Below are the code and all the weights of a small trained network. Each question names an input and a target symbol and asks about switching units off, where a switched-off unit gives its printed mean instead of its output.

import numpy as np


def w(rows, s, z=0):
    codes = np.array(rows[::2]) - 128.0
    scale = np.full(codes.shape[1], s)
    scale[-1] = z or s
    return codes * scale


def f(y):
    return y / 2 * (1 + np.tanh(0.7978845608 * (y + 0.044715 * y**3)))


def softmax(a):
    e = np.exp(a - a.max(-1, keepdims=True))
    return e / e.sum(-1, keepdims=True)


def log_softmax(a):
    a = a - a.max(-1, keepdims=True)
    return a - np.log(np.exp(a).sum(-1, keepdims=True))


def net(x, mask):
    ids = ['αβγεζλξπστφω'.index(c) for c in x.split()]
    T = len(ids)
    res = E[ids] + P[:T]
    r = res
    for j in range(3):
        rows = slice(3 * j, 3 * j + 3)
        q, k, v = (r @ M[0][rows].T for M in (Q, K, V))
        z = softmax(np.where(np.tri(T) > 0, q @ k.T / 3**0.5, -1e9)) @ v
        o = O[0][rows]
        res = res + np.where(mask[j], z, o[:, -1]) @ o[:, :-1]
    y = f(res @ A[0][:, :-1].T + A[0][:, -1])
    res = res + np.where(mask[3:15], y, B[0][:, -1]) @ B[0][:, :-1]
    return log_softmax(res[-1] @ U[:, :-1].T + U[:, -1])


Q, K, V, O, A, B = {}, {}, {}, {}, {}, {}
E = w([
[131,193,147,163,182,105],'α',
[108,111,117,103,157,182],'β',
[45,139,123,164,147,191],'γ',
[97,235,219,167,134,174],'ε',
[182,139,84,109,80,108],'ζ',
[117,159,163,103,146,148],'λ',
[167,129,126,162,8,124],'ξ',
[173,217,83,167,85,66],'π',
[152,164,97,118,154,109],'σ',
[87,155,108,196,76,146],'τ',
[46,119,176,114,68,205],'φ',
[54,102,138,144,123,24],'ω',
],0.018)
P = w([
[114,125,211,75,162,53],'0',
[106,193,107,74,134,159],'1',
[113,206,89,84,145,172],'2',
[106,206,81,63,132,176],'3',
[110,202,94,72,141,176],'4',
[117,221,84,59,142,192],'5',
[112,230,76,42,142,200],'6',
[112,228,63,51,146,225],'7',
[63,245,59,30,146,253],'8',
],0.0057)
Q[0] = w([
[13,219,70,86,73,114],'h0',
[150,89,146,140,144,132],'h0',
[150,37,178,162,157,92],'h0',
[130,128,93,81,151,150],'h1',
[154,108,154,114,125,161],'h1',
[148,135,116,124,115,95],'h1',
[147,83,126,148,144,130],'h2',
[132,125,129,127,124,127],'h2',
[18,253,86,90,67,153],'h2',
],0.054)
K[0] = w([
[79,18,211,228,115,35],'h0',
[139,158,111,117,99,153],'h0',
[155,190,81,175,96,237],'h0',
[140,126,104,76,170,142],'h1',
[176,126,176,108,88,180],'h1',
[170,115,109,134,111,104],'h1',
[144,152,106,138,111,185],'h2',
[112,122,116,125,137,120],'h2',
[66,34,205,135,134,4],'h2',
],0.041)
V[0] = w([
[88,174,119,28,97,150],'h0',
[126,130,42,222,178,66],'h0',
[89,91,155,207,18,174],'h0',
[138,151,139,183,169,184],'h1',
[133,132,197,168,100,142],'h1',
[156,132,77,195,146,133],'h1',
[197,148,168,93,7,95],'h2',
[90,241,213,158,101,144],'h2',
[98,166,154,155,151,143],'h2',
],0.017)
O[0] = w([
[151,92,99,163,162,85,135],'h0',
[150,191,248,143,59,77,158],'h0',
[65,221,107,211,166,162,180],'h0',
[160,108,147,61,96,127,149],'h1',
[130,115,78,103,130,158,131],'h1',
[88,78,135,91,70,170,130],'h1',
[211,111,95,161,50,233,131],'h2',
[95,22,187,182,109,189,249],'h2',
[91,88,162,145,140,121,175],'h2',
],0.011,0.015)
A[0] = w([
[209,159,16,95,84,118,3],'n0',
[180,160,177,62,196,190,114],'n1',
[186,144,28,167,47,14,105],'n2',
[157,254,141,79,137,116,34],'n3',
[174,102,90,37,99,147,18],'n4',
[175,196,68,62,44,12,131],'n5',
[142,39,82,47,146,66,153],'n6',
[82,161,18,47,146,73,10],'n7',
[46,175,89,60,103,157,126],'n8',
[59,99,96,123,69,131,66],'n9',
[137,112,130,24,82,72,23],'n10',
[37,154,83,97,186,146,21],'n11',
],0.0086,0.0038)
B[0] = w([
[162,127,169,8,179,93,165],'n0',
[131,78,132,145,116,144,149],'n1',
[115,63,153,178,155,185,158],'n2',
[142,100,75,109,192,163,159],'n3',
[119,127,119,191,149,66,173],'n4',
[160,137,77,183,60,97,171],'n5',
[75,179,69,91,95,132,253],'n6',
[132,100,197,132,245,161,147],'n7',
[113,128,135,123,144,104,170],'n8',
[161,144,154,113,176,115,250],'n9',
[163,197,173,103,181,154,193],'n10',
[188,119,97,183,63,98,180],'n11',
],0.017,0.0072)
U = w([
[21,207,152,197,118,215,165],'α',
[124,143,106,109,121,226,62],'β',
[81,148,125,144,220,125,95],'γ',
[74,46,156,134,148,160,18],'ε',
[37,81,77,96,78,146,252],'ζ',
[118,199,102,126,60,112,142],'λ',
[111,96,94,187,126,152,64],'ξ',
[48,59,174,173,110,15,106],'π',
[139,81,134,124,143,123,224],'σ',
[101,119,127,145,107,137,94],'τ',
[114,73,148,140,3,158,56],'φ',
[48,113,208,57,83,122,150],'ω',
],0.0044,0.0034)

Each question gives the input, a string of symbols that net reads in full, and the target symbol t.
The units are the heads (3 rows each of Q, K, V and O) and the neurons (one row each of A and B). Each row of codes is followed by its name. A weight is (code - 128) times the scale printed after its matrix; where a second scale follows, it is the last column's (O, A, B and U).
mask holds one flag per unit, heads first, then neurons. A switched-off unit (its flag False) gives its mean, the last column of its rows in O or B, instead of its output. The means were averaged over made-up inputs and are rounded, as every weight is.
A unit's drop is (log p(t) with every unit on - log p(t) with that unit switched off) / (log p(t) with every unit on - log p(t) with every unit switched off).
The circuit of an input: a set's keep is (log p(t) with only the set's units on - log p(t) with every unit switched off) / (log p(t) with every unit on - log p(t) with every unit switched off). Starting from the 12 units with the biggest drops (on a tie, the unit counted first), units are removed one at a time, each time the one whose removal leaves the highest keep (on an exact tie, the one counted first), for as long as the keep stays at least 0.8.
circuit, biggest first: the units of the circuit, biggest drop first
most important unit: the unit with the biggest drop
k most important neurons: the k neurons with the biggest drops, biggest first
heads that matter: for each layer, one digit per head in row order, 1 if its drop is at least 0.15 and else 0, layers parted by /
drop when u is switched off: that unit's drop, to one decimal
input α ω π, target ξ: most important unit : h2
input ξ τ α ζ τ τ, target β: circuit, biggest first : h2, n0
input ω α τ π λ γ, target ω: circuit, biggest first : h0, h1
input π λ λ τ τ γ τ γ ω, target π: circuit, biggest first : h1, h2, h0
input ε τ α τ α, target ε: circuit, biggest first : h2, h0
input ζ τ τ α τ τ α ζ, target σ: circuit, biggest first : n0, h2, h0, n4
input α α τ τ ζ τ σ σ ξ, target ω: heads that matter : 101
input β τ β τ, target γ: 2 most important neurons : n7, n10
input γ σ τ, target π: heads that matter : 001
input π τ τ τ τ α, target φ: heads that matter : 101
input τ φ τ τ τ ζ, target α: heads that matter : 100
input λ τ π τ τ π β τ λ, target ζ: heads that matter : 100
input β τ σ τ τ λ ζ α, target γ: 2 most important neurons : n7, n10
input λ σ τ λ α α σ, target ζ: most important neuron : n6
input α α λ, target ω: circuit, biggest first : h0, n10
input π τ π ζ α ε α τ π, target φ: circuit, biggest first : h0, h2
input σ τ λ τ π τ, target λ: circuit, biggest first : h0, h2, n5, n10
input π α τ τ α τ, target φ: circuit, biggest first : h2, h0
input π τ λ, target φ: circuit, biggest first : h2, h0
input ξ λ τ τ π λ, target β: most important unit : h2
input β λ τ π α σ π α ξ, target γ: circuit, biggest first : h2, n7, h0
input λ τ τ τ β φ τ α γ, target ζ: circuit, biggest first : h0, n6
input α ξ τ β α λ σ, target ω: circuit, biggest first : h0, h2, n10
input σ α α α α τ τ σ, target λ: 3 most important neurons : n5, n6, n10
input γ τ τ α α, target π: circuit, biggest first : h2, n11
input π α α φ, target φ: drop when h0 is switched off : 0.5
input λ ζ γ τ τ τ π, target ζ: drop when n8 is switched off : 0.0
input τ τ λ ε τ γ α τ σ, target α: drop when h0 is switched off : 0.9
